Known rows:
[ -3  10 -12  -4  19  11  -4  -6  -1  -8   1 -17  -9  -5   9 -14  -6  -5
   3  -3  -9  22  -2 -16   4  -9  11   7   4   4  12   8   0  14 -10 -18
  -6  12  15  14  -5]: dunol
[  7  20  16  18 -11  -4  20  24  -7   1   7 -15  -3 -32   7 -10   1   4
   6  -1   7 -16  39   3   7  14 -44 -30   2 -33  13   2   0  -4  -3  12
  15  11  26  -4 -11]: trizun
[ -3 -27   6   2  -8  -5  -3  -3   6  10 -14   2   8  -3   7  18  13  -4
 -14 -18   1 -21  -6  24 -20 -10  -6 -14 -17 -24  -4  -6  15   0  24  17
 -12  -4  -9  -8  12]: gupam
[-26 -21  -8  -2  -6 -14 -11   6  19   2  -7 -15 -15 -17  24  17   2 -11
 -13 -24 -11 -17   5  14 -15  -3  12  -9  -3 -29  -7   8  18   7  30 -14
 -11  -5  -9  16  14]: plobro
[  1   1  -9   0  -8   2 -23  -5  18  11   4  16  23  19   4  -1   0  24
   3  14  -8  24 -11 -17   7  -3  13   4  -5  25  22  11  -2 -15  -8 -12
   3  10   4 -14   1]: plevoda
[ 15  -4  17  12   9   3  21   3 -34   2 -21  -4   3  -5  -6   7 -14 -13
   1  -4 -10 -30  12  28   0   1 -24  -4  -7 -30 -12 -23  -1   2  10  11
   0 -17  16  11  15]: suvuk
[ 10   8  -4  -1  13  16 -14 -17   2   0   2 -10  16  14   8 -12  -4   1
   1  10 -16  24   4 -13  -7 -12   1 -10  -5   5  25   4  20   8 -19 -15
  -4  21  11   9  -8]: potun
[-13   5 -16   2 -14  -1  -3   7  13   5   7   8 -13  -4   1   2  -3   8
   6   7  -4  12  -5 -13  22   7  24  18   5  19  -1  11 -26  -4   4 -18
   2  -6   1   2   2]: fidu
[ -9   4 -11  -8  -9   1   0   3   7  -3   0   7 -13 -10  -4  -4   6  -1
   3   0  14  15  -6 -21  16   1  21  23   4  28   1   8 -31   4  -2  -5
   2   0   6  -1   0]: vabri
[ -5   8  -4  -1   4  -3 -18  -8   1 -14   5  13   1   8   5  -4   1   6
   2   7   4  10   1 -21   5   2  15   5   5  22   4   2   0  -4 -10 -10
   0   7   0   9  -2]: vuvik
[ 18  27  20  19  -2   0  31  16 -28  -2   1 -12  -1 -14  -3 -15 -15   0
   7   6  -1 -16  33   9  11  14 -46 -19   0 -29   5 -10  -7  -3 -13   6
  18   2  28   5  -4]: klistel
[ -6   0 -18 -31  -8  14   7   7   4  -1  13 -14 -18  -5 -18  -6 -10   6
   2   9   5  11  -7 -17  12   8  22  12  10  22  -8  -2 -26  15 -16  -1
  -8   7 -26 -19 -12]: skaper
[-10   5 -19  -6  -9   0   1  -2   7   1  10   4 -13  -3  -3  -9   2  -1
   6   5   7  21  -3 -10  18   0  20  20   8  16  -8  10 -23   6  -9 -12
   8   7  -1  -2  -5]: lufumuk
[ -5 -29  11   6 -13 -18  -6   0   8  14  -8  17  16   7  12  23  11   2
 -11 -14  -6 -25  -5  34 -23  -3 -15 -20 -15 -27  -4  -1  20  -9  29  16
  -2  -7 -19 -13  12]: buskik
[  3  12  -9  -9  26  16  -1   8  -3 -14   1 -27 -15  -4   4 -11 -11  -3
   4   1  -5  21 -12 -19   7  -7  19  -1  10  12  15   3  -1  14 -15 -19
 -20   9  11  12  -8]: pefli
[ 18   1   6  12  19   0   3 -20 -29   2 -16  13  22  37  -5   7 -25   0
   4  12 -21   2 -19  24   8  -8   1  29  -8   4 -25 -17  -6   1  -2 -13
  -1 -21   5  14  24]: tede
[ 16   2   0 -18  16  20 -19  -5  -9 -14   9 -12  13   9   2 -14  -9   6
  -1   7  -6  19  -9 -18 -11  -8   8 -15  -2  13  16  -4  16   8 -34  -6
 -21  26  -1   0 -12]: pala
[-14   5 -14   8  -7  -8  -7  13   9   4   3   9  -6  -3   9   6  -6  10
   4   2  -3  15 -12 -14  27   3  25  22   7   9   6  12 -30  -8  10 -26
   3  -2  17   6   9]: ribrifel
[ 20  15  24  21 -13  -6  17  22 -20   4  -1  10  19  -7  -6   0 -13  18
  10  16  -1 -24  26   9  11  20 -48 -23  -2 -20   9 -10  -9 -22   0  14
  14  -6  21 -12   2]: plofel

Facts:
bogrerim	Ξ	druklo; breskil	Ξ	drodra; breskil	Ξ	skivagel
brizul	Ξ	noflak; buskik	Ξ	sedro; drodra	Ξ	sedro
druklo	Ξ	gode; druklo	Ξ	sedro; drunu	Ξ	druklo
dunol	Ξ	skodek; duskas	Ξ	buskik; flegrar	Ξ	gupam
fleklos	Ξ	gupam; fovuk	Ξ	klosku; fovuk	Ξ	tute
gode	Ξ	skivagel; grigre	Ξ	gode; grigre	Ξ	trovapluk
grigre	Ξ	sedro; grumak	Ξ	trasor; grumak	Ξ	koskik
gupam	Ξ	buskik; klegral	Ξ	grazan; klegral	Ξ	sedro
klistel	Ξ	plofel; klone	Ξ	plevoda; koskik	Ξ	sedro
koskik	Ξ	tute; listodon	Ξ	bogrerim; midal	Ξ	tute
natin	Ξ	trizun; natin	Ξ	grigre; neken	Ξ	druklo
neken	Ξ	dagruk; nitriklal	Ξ	neken; pefli	Ξ	plevoda
plobro	Ξ	grumak; plofel	Ξ	zuplidol; plofel	Ξ	plitren
rabor	Ξ	trovapluk; rabor	Ξ	listodon; rabor	Ξ	buskik
retir	Ξ	tede; retir	Ξ	breskil; retol	Ξ	sopus
retol	Ξ	grazan; retol	Ξ	listodon; rogol	Ξ	natin
roru	Ξ	klegral; rubrom	Ξ	drunu; rubrom	Ξ	bogrerim
saklol	Ξ	plitren; sezos	Ξ	dadol; skomo	Ξ	skivagel
skotrur	Ξ	rabor; skotrur	Ξ	bogrerim; skotrur	Ξ	breskil
skotrur	Ξ	listodon; skovon	Ξ	sopus; stomuflel	Ξ	viten
stomuflel	Ξ	plofel; suvuk	Ξ	gode; tede	Ξ	brofafu
trizun	Ξ	sopus; trizun	Ξ	saklol; vadel	Ξ	plofel
veflekal	Ξ	gode; vitri	Ξ	skotrur; vitri	Ξ	klegral
zoluk	Ξ	brofafu; zuplidol	Ξ	gode; zuplidol	Ξ	skivagel
bigrer	θ	pliflu; breskil	θ	gudren; brizul	θ	pebru
brizul	θ	gudren; brizul	θ	dotrubur; brogrek	θ	potun
broklak	θ	paru; brufadi	θ	gudren; brufle	θ	gribin
brufle	θ	stomuflel; brumustu	θ	grumer; brumustu	θ	nisam
dagruk	θ	popu; dagruk	θ	gudren; dagruk	θ	brufle
defumem	θ	tragri; drezer	θ	drodra; drezer	θ	tezas
drodra	θ	gudren; drodra	θ	vuvik; dudra	θ	mogru
dudra	θ	nepek; dudra	θ	tezas; dufe	θ	popu
dufe	θ	brufadi; dufe	θ	skoplu; fadim	θ	grodro
fadim	θ	vuvik; fadim	θ	paru; fidu	θ	plobro
fidu	θ	drodra; flebe	θ	vuvik; flebe	θ	sterose
flegrar	θ	pebru; flegrar	θ	gudren; grigre	θ	gudren
grigre	θ	klone; grodro	θ	popu; grumer	θ	gudren
kenedrer	θ	gribin; kenedrer	θ	dotrubur; klaskas	θ	grumer
klaskas	θ	losi; klaskas	θ	vuvik; klegral	θ	gudren
klone	θ	popu; koskik	θ	grobra; koskik	θ	brufadi
lobru	θ	nisam; lobru	θ	saklol; lufumuk	θ	noflak
lufumuk	θ	tragri; lufumuk	θ	brufle; lufumuk	θ	tedre
lustufi	θ	pebru; lustufi	θ	vuvik; matu	θ	pebru
matu	θ	paru; mogru	θ	pebru; mogru	θ	popu
mogru	θ	gudren; nepek	θ	drodra; nifur	θ	losi
nisam	θ	losi; nisam	θ	grigre; noflak	θ	plirum
noflak	θ	gudren; paru	θ	vuvik; paru	θ	klone
peber	θ	rabor; peber	θ	plobro; peber	θ	grumer
peber	θ	plirum; plikli	θ	grumer; plikli	θ	vuvik
plikli	θ	klone; plikli	θ	gribin; plirum	θ	klone
plitren	θ	popu; plitren	θ	toklibus; plitren	θ	gudren
plobro	θ	breskil; pomomil	θ	brufadi; pomomil	θ	tragri
pomomil	θ	drezer; popu	θ	gudren; ribrifel	θ	plirum
ruga	θ	vitri; ruga	θ	tezas; ruga	θ	plizu
saklol	θ	brufadi; saklol	θ	breskil; saplom	θ	popu
saplom	θ	grumer; saplom	θ	gudren; sebo	θ	brizul
skaper	θ	koskik; skaper	θ	drodra; skaper	θ	plizu
skodek	θ	plobro; skoplu	θ	gudren; stomuflel	θ	losi
stomuflel	θ	drodra; stomuflel	θ	pliflu; tedre	θ	pala
tedre	θ	brizul; tedre	θ	gudren; tedre	θ	vuvik
tedre	θ	gribin; tezas	θ	gudren; tezas	θ	drodra
trasor	θ	flibek; trasor	θ	sirir; trasor	θ	matu
trovapluk	θ	drodra; tuskur	θ	bigrer; tute	θ	gudren
tute	θ	paru; vabri	θ	pebru; vabri	θ	gudren
vitri	θ	klone; vuvik	θ	gudren

Rows:
No name comes twice in this set of rows, the named rows included.
[ 21  16  20  16 -19  -5   8  20 -10   7   3  17  23  -2  -6  -3 -10  26
  14  18  -1 -12  17   2  12  19 -37 -21  -4  -7  18  -4  -8 -23  -6  11
  18   1  21 -20   1] -> viten
[  7  10  19   9  24 -23 -52 -29 -32 -85  28  63  13  12  19 -25  36  -1
  -6  -7  53   4 -10 -39  -6 -23  -2 -23   1  40 -27 -22  42 -14 -63   6
  -7  48  12  26   1] -> sterose
[ -3 -22   0   0 -36 -16  23   9   7  26   5  24   3   3  -8  13  19  10
  -4 -11  14 -14  -8  39  -6   8 -16   3  -9 -23 -25  -4 -19  -1  20  30
  10  -8 -28 -37   3] -> trovapluk
[-26 -38  -6  -7 -37 -28 -18   7  43  16   4  34   7   1  13  26  34  13
 -19 -25  21  -5 -26  18 -20   0  14  -7 -10  -1  -3  17  -4 -13  34  19
   1  -3 -34 -36  10] -> tute
[ 13  22  16   8 -23   1  27  24 -13   6  11  -7   5 -22  -6 -16  -6   9
  11  12   7 -11  39   5  13  20 -45 -21  -1 -22   9  -3 -14  -5 -12  15
  22   9  17 -19 -15] -> saklol
[  9  -1  11  14  26  -1  16 -16 -42 -10 -23  -5   2  13   0  10 -27 -19
   0   2 -18 -18  -2  30   8  -3  -8  25  -1 -17 -32 -25   2   8   6 -10
  -2 -26   5  33  26] -> retir
[ 34 -14  17   8 -16  -1  19   2 -20  27  -5  31  45  27  -8   8   2  27
   2   7   1  -1 -19  45  -9  -3 -41  -6 -25 -20   1 -13 -10 -10   5  34
   5  -5  -3 -40   9] -> skivagel
[  2  14  11   6  -3  -1  20  25 -10  -5   4 -24 -14 -36  10 -12   0  -4
   2  -9   7 -19  29  -3  -5   5 -32 -30   3 -33  15   2   5   7   2  10
   5  11  22   2  -7] -> skovon
[  2  11  -2  -8  21  -6   0  -4  21  -4  -5   3   6   7  -6 -18  -3  -7
  -9  -2  12  27  -5 -16 -12   0   2  15   6  23  15  20  -9   5 -12   4
  11 -10   5  12 -17] -> matu
[ -2 -19   2   9 -22 -16  11   1  -1  13  -2  28   5   8  -6  16   5  11
  -3  -7   9 -18 -11  28   0   9  -2   9  -8  -7 -21  -4 -15  -9  18  16
  11 -16 -21 -18  13] -> dagruk
[ 16   7  22  20   1  -7  21   7 -31   0 -12   2  11  -1  -4   6 -14   0
   6   8 -10 -31  13  31   4  10 -36  -7  -6 -28 -13 -21  -2  -9   7  11
  10 -19  13   9  13] -> zuplidol
[-26 -32  -2 -32 -18  -5 -10 -16  16   7   4 -18 -11  -9   1  18   1 -17
 -23  -9  -9 -38  32  18 -28   6   0 -16  -1 -23 -32  -3  30  12  15  17
   1  -7 -59   2  -5] -> koskik
[ 14  15  15  14 -39  -8  28  29  -8  17  17  24  16 -12 -15  -8   6  28
  15  13  21  -5  18  11  20  19 -45 -16  -6 -13  11  -3 -33 -14  -6  29
  26   6  14 -41 -11] -> plitren
[  0 -16  11  -7  -1   2  19   4 -19  -7 -17 -30 -22 -27  -7   3  -4 -29
 -12 -24   5 -31  16  23  -9   1  -3  -6  -6 -31 -27 -20  16  12   8  14
 -13 -15 -15   8  -1] -> vitri

The same objects again, as new rows of numbers:
Known rows:
[  2  22 -11   5  13  14  26   2  11   3   2 -21   0 -25 -12  -5  14  -3
  -7  19 -13   0   2  -1   6  14   0   2  28   3  15 -14  14   3  19   1
  17  19  11 -41 -15 -13  -9   6 -11   3 -24]: retir
[ -5  11   0  22  21  -1   3 -12   1  -5  -2  16   0   0   1  -3   3  10
 -13   6 -11 -16  -5  -5  -7   3  -4   5 -15  -2 -10   2  -3   1   7   3
   4   0   3  23  -2  10   3   4  -4  10 -13]: ruga
[-25 -19 -42 -34 -27  -6  26  15 -41  -2 -12  -8  -3  29   9 -11   6  20
   4   8  -1  11  -5 -24 -30 -17  60  17  -2  -8 -16  25   4 -22 -13 -55
  15 -10   5 -41 -26 -30 -17  12  34 -13 -12]: grigre
[-11  17   0  17  22  -4  -1 -11  -3  -3  -5  16  -2  10   2  -5   3   6
 -14   8  -9 -15  -6 -10 -13  -1   5   7 -22   9  -9  -4 -10   3   6  -7
   5   4   7  15  -6   4   4   2   2  10 -16]: trovapluk
[-24  53 -11 -41  14   5  13 -23   1 -42  -1 -24  13  -2  10  -4  17 -29
  -6  48  -9 -27  13   4  -5  -1   8  -4   1  57  45 -67   8   5  -4 -49
  34  36  27 -50 -37 -12  -2 -22  -1 -14 -35]: rabor
[-32   4 -46 -43 -25  95  12  64 -28  23   3 -61  -8  16 -33 -14  28 -15
  25  19   4  76 -76 -12 -19   1  28   2  -4 -66 -43   5  -5  11  17 -26
  26   1  10 -14 -51 -16 -41   6  19   6 -14]: gode
[-26  -2 -26 -26 -13  38  13  37 -27   8  -3 -25  -1  16 -12   0  14  -1
  11  15  -2  36 -32  -4 -13  -3  11  17  -3 -28 -31   9  -6 -10  -1 -21
  21 -11  12  -8 -29 -12 -24   1  20  -7 -14]: veflekal
[ -9  16   4  17  20   0  -1 -15   6  -3  -4  17  -1   4   2  -8   7   7
 -13   7  -7 -10  -4 -12  -9   6  -2   5 -11   5 -19   4  -3  -4   4  10
   8   3   6  13   3   9   3   6  -3  10 -21]: fadim
[ -9  13   0  15  17   1   1 -16   8  -8   3  14   2   1  -3  -8   6   5
 -11   7  -3 -16  -1 -13 -12   7 -10   7  -9   0 -15   5  -4  -6   1   5
  12   0   7  14  -2  12   3   5  -5   8 -29]: grodro
[ -9  16   3  14  21   1  -4 -16   5  -4  -5  17  -1   3   1 -11   7   5
 -15   5  -7 -11  -3 -12  -9   7  -3   6 -11   4 -16   0  -4  -3   2   8
   8  -1   5  14   3   9   3   2  -2  10 -19]: klaskas
[  0   5 -13   2   8 -11  27  -8  -2   3  -1  -5   0 -14  -4  -5   6  12
  -8  11 -13 -15  13  -8  -4   6   9  15  24  11  10   9  10 -11   8  -7
  11   7   8 -42  -9 -16  -5   9   2  -5 -21]: roru
[-12  11  -7  13  11   2   6 -19  12 -15   7  14   6   0  -8  -8   7   4
  -9   4   3 -24  -3 -18 -12   9 -18   8  -5  -6 -11   8  -2  -9  -5  -2
  17  -1   8  12  -1  14   5   5  -9   3 -41]: gribin
[-12  14  -2  16  15   0   3 -17  10  -8   2  17   3   2  -4  -7   7   5
 -11   4  -1 -17  -3 -12 -10   7 -10   8  -7  -3 -14   6  -2  -7  -3   2
  13   0   7  11   1  13   5   4  -7   6 -32]: tedre
[ -6  13  -1  24  19  -1   5 -12   5  -2  -3  18  -3   2  -1  -1   3   6
 -11   2 -10 -11  -5  -6  -6   3  -3  11 -14  -4 -12   0  -2   0   4   4
   3   2   4  20   3  10   7   6  -7  11 -19]: pomomil
[ -3   9   2  26  21  -1   4 -11   0  -7   0  18   0  -2   0   0   2  11
 -13  10 -10 -18  -5  -3  -8   2  -4   6 -16  -6  -8   3  -3   5  10   1
   2   1   3  28  -3  10   3   4  -4   9 -11]: skaper
[  8  -4 -18   2  10  -9  28 -14   7   0  -3  -7   1 -23  -3  -5   5   9
  -7  10 -13 -11  20  -2   5  11   5  12  35   3   9   9  21  -9  11   8
  10   5   3 -41  -8 -17 -12  16  -9   2 -16]: grumak
[-12  35  17  22  27  -7   0   3 -22  18  22  19   3   5 -20  -9  12  17
 -15   1 -13 -61 -12 -22 -25   5  -6  35   0  11   6  20 -26 -10   5  -2
   3   0  13 -13  -6  11  18 -13  23 -17 -41]: sopus
[-14  11  -9   9  11   4   6 -23  12 -19   8  15   9  -2 -10 -11   8   4
  -8   5   3 -25  -3 -15 -12   8 -17   8  -5  -8  -7   7   0 -10  -6  -4
  20  -4   7  13  -3  18   6   4  -8   2 -41]: toklibus
[  2 -12  -6  29  12  -1  17  -9   3 -25  16  16   9 -10 -11   9  -4  14
  -9  19   0 -40  -6   1 -14   1 -23   5 -15 -22   6  10  -2   7  13 -18
   7  -1   1  41 -23  18   3   4  -5   4 -19]: grobra

Rows:
No name comes twice in this set of rows, the named rows included.
[-21 -29 -65 -55 -15 -53  36 -44  -2 -46 -31  -4  -1  34  40  13 -15  -7
  -4  19   0   9  42 -21 -17 -31  61  19 -12  69  11 -13  15 -11 -22 -61
  15  18  12 -59 -49 -63 -23  24 -10   7 -10] -> buskik
[ -6  40  12  13  19  -6  25  15 -20  15  13  -3   1 -10 -10  -2  16  11
 -13  17 -17 -41   3  -8 -12   7   6  24  23  20  27  -6  -7  -8  10 -19
  13  17  19 -53  -6  -9  10 -13  20 -21 -36] -> retol
[-23  17  24  39  -6  -6  47  64 -17 -19 -43   2   7 -33   3  32   3  17
 -14  51   0  65  27  42  32   4 -43 -13  14  14  -6 -39  13 -45 -10 -34
  59 -35  46  -1  39   4   0 -23  43 -26  -6] -> bogrerim
[-11  24  12  24  10   0  32  27  -5  -6 -15  -5   4 -25  -1  16   8   5
 -12  33  -9  18  14  21  15   8 -26   1  17  14   7 -27   7 -21   3 -14
  35  -6  29 -18  12  -1  -1 -12  17 -13 -18] -> rubrom
[ -2  10  -8  -9  14   2  11 -17  -5  -8  -4  -6   7 -17   2 -13  12   4
  -7  18 -18 -17  11   5   2  11   2   6  20   2   7  -5  19  -7   6   1
  10   2   3 -18 -11  -2  -9   1   1  -5 -10] -> plobro
[-24  -7  12  20 -10  -9  35  48 -22 -18 -39  10   8 -16  11  31  -2  17
  -7  38   1  60  25  38  24   0 -44   1   4   4 -27 -16  10 -49 -21 -22
  48 -47  36  18  30   3  -9 -17  38 -24   0] -> drunu

Now the same objects, written a new way:
Known rows:
[  3 -29   5  13  54  -2 -18  22 -14  14  -4   3 -16 -17   1   8  -8 -13
  -5  -6 -44 -30  -5  33 -18   1  18]: fadim
[ -7  -3  39   0  -1  35   5  20 -37  31 -15  18  -1  -2 -10  18 -10 -27
  13  10 -13   0 -49 -42  -7   0  15]: grumer
[-17 -15  31  -4  -5  27  -4  23 -25  11  -9  24   1   1 -17  45   1 -33
  12  -2 -14  -3 -51 -49  -6  11  11]: popu
[-10  26 -32  26  -9   1 -11  18  22  -2 -24  -5 -15  13 -34   7   2  25
  53 -43  22 -26   0 -36  -8 -30 -29]: vitri
[ -4  19  18  -8   1  13   2  28 -30  17 -22   8   3 -27 -15  29  -5 -29
  10   5 -17  -3 -49 -30 -17  11   4]: plirum
[  3   2  33   3  27  16   8  19 -36  45 -25   1  -2 -13   3 -17 -25  -3
  10  29 -17  -5 -20 -11  -8  -3  23]: nisam
[-12 -41   3  12  34  -9 -23   3 -11   5  14   3  -6 -11   3  18 -11 -31
   0  -6 -43 -27 -10  22 -18   9   7]: vabri
[  6 -19  34 -16  13  10  12   5 -12  50  -6 -24   4  12  23 -55 -15  15
  -5  44  -8   9   6  -5   9  -5  29]: bigrer
[  4  16   6   6  23  -8  -2  20 -26  18 -17  -6   0 -40  -5  19 -16 -26
  -3   6 -31 -13 -22  10 -26   7   2]: ribrifel
[  7  -8  62 -19   2  40  13  28 -29  52 -11   6  -1  20   0 -27  -2   8
   7  33  16  22 -37 -55   5 -14  41]: losi
[-11 -11  21 -15  -4  13  -3  19 -19  12  -4   8  11  -3  -6  28   2 -35
  -1   6 -18  -5 -35 -26  -5  11   6]: toklibus
[ 35  34 -30   5 -27  -5  36 -31  10 -48   6  10 -32  -6 -15   4  14  33
 -33  -1  40  41  20  19  24 -14   4]: gode
[-15 -37  49 -13 -36  22   2   4 -15   2  54   9   0 -11  13   2  18 -47
   8   9 -13   8 -25 -28  -4   4   8]: dotrubur
[  6 -25  56 -22  -7  24  11  10 -12  47  -6  -8   3  33  22 -48 -11   5
   2  48  11  19 -17 -41  18  -3  40]: pliflu
[ 15  34 -24   7 -31 -16  19 -16  33 -34   6   0 -18  -1 -17  -2  13  41
  -7   0  47  19  26   5  14 -25 -20]: druklo
[ 12 -29  17 -36   4   5 -18  46  14   7  33   2 -11   7   7   9  41   3
 -23 -11  -7  -7 -45  -3 -11  29  28]: sirir
[  0  31 -23  -7 -26 -29   6  -2  30 -14  10 -25 -12   4  -8 -11  16  29
  15  -3  30  -4  19 -19   5 -18 -18]: nitriklal
[  2  25 -25   0 -38 -15   3   8  42  -8  -3 -12   2   5  -7 -16  16  35
  24  -9  39  -6  24  -9  -4 -17 -39]: roru
[ -7 -42  40 -22 -23  32 -11  27  -9  -2  43  22  -3  12  -7  32  31 -32
   1 -16  -8   2 -63 -48  -3   8  25]: pebru

Rows:
No name comes twice in this set of rows, the named rows included.
[ -2  29 -25  48  12  13  -2  -7   2 -13 -17   3 -18   1 -40   7  -9  30
  57 -47  18 -16  19 -15  -8 -47 -22] -> grigre
[-26 -27  52 -16 -40  51   0  21 -32   9   3  36   9  27 -23  45  11 -44
  11   2   7  19 -74 -96   5   5  14] -> gudren
[-17 -24  -9  16  31 -19 -13  -4 -20   7 -18   2   4 -15   4  18 -34 -39
 -11   2 -43 -28  -1  21 -10  14  -1] -> dufe
[ -6 -36  46   3   0  10   7  -5 -27  32  18  -6  -1  -8  19 -30 -20 -24
  11  32 -27   1   3 -11   5 -11  10] -> brufle
[-12 -45 -28   0  37 -18 -17 -11  -8  16 -27   3  17  37  13   0 -36 -13
 -26  16 -30 -32  18  18  11  27  11] -> skaper
[ -6 -26  -3  44 -15  27   3 -12  16 -12 -14  34   2  61 -38  11   4  24
  21 -23  61   4  10 -39  25 -45   4] -> drodra
[ 33  12 -25  23 -49   8  32   1  29 -17 -10  26 -25  -4  11   4  17  31
 -21  23  46  12   8  21   7 -16 -39] -> grazan
[ 45  16 -30  -2 -37  34  40 -12   4 -17  -7  34 -35  -1  31   8  14  36
 -21  17  20  24  -5  41  10  13 -44] -> sopus
[ -5  -4 -27  62 -12   8  -5  -7  20 -17 -16  31 -21   3 -19  16 -12   0
  28 -28  22 -25  19   5  -2 -34 -36] -> klegral
[ 12  18   0  -4  45  56   0 -44 -25  27   9 -24  -4  51  30 -55 -18  55
  61 -35 -20  15  38  -1  10 -12  14] -> stomuflel
[ 10  18  38  17   0 -10   2   0  36 -33 -12   3  63  -9   6   3  29  -8
 -29  13  63  39  12  42 -12  11  -7] -> klosku
[ 10  -3  -4   6   9  -8  10   1 -33  15 -38   5   2 -21  -1  22 -27 -24
 -33  28 -26 -15 -19  16 -15  16   2] -> skodek

